Here is a tiny trained network, its code and every weight. The questions are about switching its units off for an input and a class, where a switched-off unit gives its printed mean instead of its output.

import numpy as np


def w(rows, s, z=0):
    codes = np.array(rows[::2]) - 128.0
    scale = np.full(codes.shape[1], s)
    scale[-1] = z or s
    return codes * scale


def f(y):
    return np.maximum(y, 0)


def log_softmax(a):
    a = a - a.max(-1, keepdims=True)
    return a - np.log(np.exp(a).sum(-1, keepdims=True))


def net(x, mask):
    res = np.array(x, float).reshape(1, 6) / 4 @ E
    y = f(res @ A[0][:, :-1].T + A[0][:, -1])
    res = res + np.where(mask, y, B[0][:, -1]) @ B[0][:, :-1]
    return log_softmax(res[-1] @ U[:, :-1].T + U[:, -1])


A, B = {}, {}
E = w([
[200,46,21,42],'x0',
[194,116,99,254],'x1',
[133,127,134,124],'x2',
[70,229,104,8],'x3',
[167,147,120,122],'x4',
[105,114,129,134],'x5',
],0.0099)
A[0] = w([
[135,90,18,80,57],'N1',
[191,56,45,143,227],'N2',
[159,149,138,136,178],'N3',
[83,38,142,128,136],'N4',
[94,123,112,51,2],'N5',
[115,99,97,4,19],'N6',
[147,84,110,205,95],'N7',
],0.012,0.0052)
B[0] = w([
[210,5,116,162,217],'N1',
[218,175,94,77,247],'N2',
[90,166,163,169,154],'N3',
[144,141,186,54,169],'N4',
[80,150,96,162,192],'N5',
[86,101,54,196,240],'N6',
[184,172,92,217,197],'N7',
],0.011,0.013)
U = w([
[110,180,237,112,254],'0',
[114,23,83,254,43],'1',
[159,34,62,8,154],'2',
[193,96,102,83,37],'3',
[33,185,112,14,173],'4',
],0.0069,0.0059)

Each question gives the input, the list of numbers given to net, and the class t.
The units are the neurons (one row each of A and B). Each row of codes is followed by its name. A weight is (code - 128) times the scale printed after its matrix; where a second scale follows, it is the last column's (A, B and U).
mask holds one flag per neuron, in row order. A switched-off neuron (its flag False) gives its mean, the last column of its row in B, instead of its output. The means were averaged over made-up inputs and are rounded, as every weight is.
A unit's drop is (log p(t) with every unit on - log p(t) with that unit switched off) / (log p(t) with every unit on - log p(t) with every unit switched off).
The circuit of an input: a set's keep is (log p(t) with only the set's units on - log p(t) with every unit switched off) / (log p(t) with every unit on - log p(t) with every unit switched off). Starting from all 7 units, units are removed one at a time, each time the one whose removal leaves the highest keep (on an exact tie, the one counted first), for as long as the keep stays at least 0.8.
units of the circuit, in order: the units of the circuit, biggest drop first
top k neurons: the k neurons with the biggest drops, biggest first
drop of u: that unit's drop, to one decimal
input [4,-8,2,2,3,6], class 1: units of the circuit, in order => [N6]
input [2,-3,-1,4,0,7], class 1: top 2 neurons => [N6; N2]
input [-3,-3,-7,-6,1,-1], class 0: top 2 neurons => [N6; N1]
input [2,3,3,0,2,-5], class 3: units of the circuit, in order => [N6; N2]
input [3,6,-6,2,-8,6], class 2: units of the circuit, in order => [N6; N2]
input [2,-1,5,3,-8,-6], class 1: top 4 neurons => [N2; N6; N4; N5]
input [0,-6,-6,2,-7,0], class 4: top 2 neurons => [N1; N7]
input [-3,-5,-5,-8,-8,-1], class 0: units of the circuit, in order => [N4; N1]
input [5,4,-3,-6,-6,8], class 3: top 2 neurons => [N2; N7]
input [3,6,-5,-8,7,7], class 3: top 2 neurons => [N2; N6]
input [5,6,5,-1,-3,1], class 3: top 2 neurons => [N2; N7]
input [8,-1,-2,5,6,-4], class 1: top 3 neurons => [N6; N1; N5]
input [-4,-7,2,-5,4,-5], class 0: top 3 neurons => [N6; N1; N2]
input [-8,-1,3,-2,-1,2], class 0: units of the circuit, in order => [N6]
input [1,8,-4,-2,0,-6], class 3: top 4 neurons => [N2; N6; N1; N5]
input [3,-2,-5,3,3,-3], class 1: units of the circuit, in order => [N6; N2]
input [7,-2,1,2,0,-2], class 1: drop of N6 => 1.4
input [-2,-5,-7,-4,6,7], class 0: drop of N6 => 0.2
input [5,-4,2,8,2,5], class 1: drop of N6 => 0.3
input [2,-5,-3,-7,3,2], class 2: drop of N1 => -0.1
